Below is a small trained network, with its code and all its weights. Each question gives an input and a class and asks what happens when units are switched off, that is, made to give their printed mean instead of their output.

import numpy as np


def w(rows, s, z=0):
    codes = np.array(rows[::2]) - 128.0
    scale = np.full(codes.shape[1], s)
    scale[-1] = z or s
    return codes * scale


def norm(h):
    return h / np.sqrt((h * h).mean(-1, keepdims=True) + 1e-5)


def f(y):
    return np.maximum(y, 0)


def log_softmax(a):
    a = a - a.max(-1, keepdims=True)
    return a - np.log(np.exp(a).sum(-1, keepdims=True))


def net(x, mask):
    res = np.array(x, float).reshape(1, 4) / 4 @ E
    u = 0
    for l in range(2):
        y = f(norm(res) @ A[l][:, :-1].T + A[l][:, -1])
        res = res + np.where(mask[u : u + 8], y, B[l][:, -1]) @ B[l][:, :-1]
        u += 8
    return log_softmax(norm(res)[-1] @ U[:, :-1].T + U[:, -1])


A, B = {}, {}
E = w([
[97,142,149,133,135,93,72,3,76,96,161],'x0',
[184,99,133,65,127,53,69,91,185,209,72],'x1',
[114,83,78,113,176,142,154,119,80,182,152],'x2',
[90,136,24,103,108,126,88,157,126,97,106],'x3',
],0.0066)
A[0] = w([
[147,147,199,164,206,102,202,102,138,237,155,3],'0.n1',
[252,78,125,112,83,181,253,230,152,195,90,68],'0.n2',
[163,204,231,174,93,141,136,117,195,170,145,89],'0.n3',
[121,130,164,96,184,117,51,24,122,133,187,94],'0.n4',
[118,10,84,87,216,168,189,120,11,243,201,51],'0.n5',
[111,97,233,213,110,127,110,141,119,154,207,61],'0.n6',
[132,249,252,175,20,70,123,150,198,35,75,112],'0.n7',
[58,128,142,177,146,212,138,148,74,89,166,98],'0.n8',
],0.0047,0.0035)
B[0] = w([
[210,25,72,116,162,153,143,93,56,84,105,172],'0.n1',
[106,163,177,122,212,135,4,188,152,104,155,234],'0.n2',
[173,68,100,141,123,154,116,106,111,86,93,190],'0.n3',
[137,167,152,53,184,124,174,193,148,111,112,208],'0.n4',
[47,151,200,156,2,79,142,121,121,130,19,227],'0.n5',
[188,102,61,155,135,150,98,91,77,60,121,173],'0.n6',
[45,105,124,114,111,107,190,133,58,215,73,254],'0.n7',
[205,189,123,73,110,164,161,107,153,194,155,194],'0.n8',
],0.0073,0.006)
A[1] = w([
[116,135,47,58,106,109,128,110,137,103,160,114],'1.n1',
[91,139,160,105,155,108,112,63,116,87,178,29],'1.n2',
[100,158,151,139,157,69,110,2,89,117,144,23],'1.n3',
[189,77,145,57,123,89,84,100,200,192,106,78],'1.n4',
[107,139,86,107,84,100,98,156,132,111,91,152],'1.n5',
[100,145,26,141,106,143,83,151,152,82,96,4],'1.n6',
[131,163,143,177,117,216,180,140,125,93,181,185],'1.n7',
[133,166,127,45,160,119,158,96,92,126,107,234],'1.n8',
],0.0083,0.0021)
B[1] = w([
[197,82,201,184,153,130,187,133,77,139,114,176],'1.n1',
[107,94,65,154,138,100,76,238,207,104,90,163],'1.n2',
[75,146,149,248,164,80,94,248,131,87,129,213],'1.n3',
[57,216,31,172,74,154,198,61,87,61,253,235],'1.n4',
[160,87,226,124,134,180,165,74,119,113,113,230],'1.n5',
[203,76,191,199,195,71,114,66,79,101,147,186],'1.n6',
[103,124,56,96,110,1,85,20,185,133,165,202],'1.n7',
[185,89,121,74,137,226,93,212,220,199,130,255],'1.n8',
],0.0057,0.0068)
U = w([
[103,139,131,137,190,126,76,236,184,99,149,177],'0',
[110,190,56,107,84,120,162,50,148,124,228,141],'1',
[33,114,160,147,69,108,171,124,65,156,40,61],'2',
[246,52,165,161,179,140,139,80,72,72,138,26],'3',
[166,125,150,33,123,194,100,109,134,146,106,250],'4',
],0.012,0.002)

Each question gives the input, the list of numbers given to net, and the class t.
The units are the neurons (one row each of A and B). Each row of codes is followed by its name. A weight is (code - 128) times the scale printed after its matrix; where a second scale follows, it is the last column's (A, B and U).
mask holds one flag per neuron, layer by layer. A switched-off neuron (its flag False) gives its mean, the last column of its row in B, instead of its output. The means were averaged over made-up inputs and are rounded, as every weight is.
A unit's drop is (log p(t) with every unit on - log p(t) with that unit switched off) / (log p(t) with every unit on - log p(t) with every unit switched off).
The circuit of an input: a set's keep is (log p(t) with only the set's units on - log p(t) with every unit switched off) / (log p(t) with every unit on - log p(t) with every unit switched off). Starting from the 12 units with the biggest drops (on a tie, the unit counted first), units are removed one at a time, each time the one whose removal leaves the highest keep (on an exact tie, the one counted first), for as long as the keep stays at least 0.8.
circuit, biggest first: the units of the circuit, biggest drop first
unit that matters most: the unit with the biggest drop
k most important neurons: the k neurons with the biggest drops, biggest first
top k neurons in layer l: the k neurons of layer l with the biggest drops, biggest first
input [8,-2,8,6], class 0: unit that matters most => 0.n7
input [3,-2,2,-1], class 4: circuit, biggest first => [0.n8 1.n8]
input [-1,-7,-8,7], class 2: top 3 neurons in layer 1 => [1.n4 1.n5 1.n1]
input [-6,8,8,-7], class 1: 2 most important neurons => [1.n4 0.n7]
input [-7,-3,-8,-2], class 2: top 2 neurons in layer 1 => [1.n8 1.n3]
input [-4,-7,7,-7], class 1: 2 most important neurons => [1.n7 0.n7]
input [-4,7,-4,0], class 1: 2 most important neurons => [1.n4 0.n5]
input [2,-3,2,-3], class 4: circuit, biggest first => [0.n8 1.n8]
input [-5,-7,0,2], class 1: circuit, biggest first => [1.n7 0.n8]
input [1,2,0,-2], class 4: 2 most important neurons => [0.n4 1.n8]
input [4,4,-3,5], class 3: circuit, biggest first => [1.n1 0.n5]
input [5,5,2,6], class 3: 3 most important neurons => [1.n1 0.n2 0.n7]
input [-7,6,8,0], class 2: top 4 neurons in layer 1 => [1.n8 1.n4 1.n3 1.n2]
input [2,0,-5,7], class 3: 2 most important neurons => [0.n5 1.n6]
input [2,-3,1,-2], class 4: unit that matters most => 0.n8
input [5,0,6,-2], class 2: 2 most important neurons => [0.n5 0.n2]
input [8,7,7,-4], class 0: 4 most important neurons => [1.n3 0.n7 1.n8 0.n4]
input [-1,-4,4,5], class 3: top 2 neurons in layer 0 => [0.n7 0.n4]
input [5,2,-8,-5], class 2: top 2 neurons in layer 0 => [0.n7 0.n2]
input [-6,-8,-4,1], class 1: 2 most important neurons => [1.n7 0.n8]
input [2,0,-3,4], class 3: 4 most important neurons => [0.n5 1.n5 1.n6 1.n1]
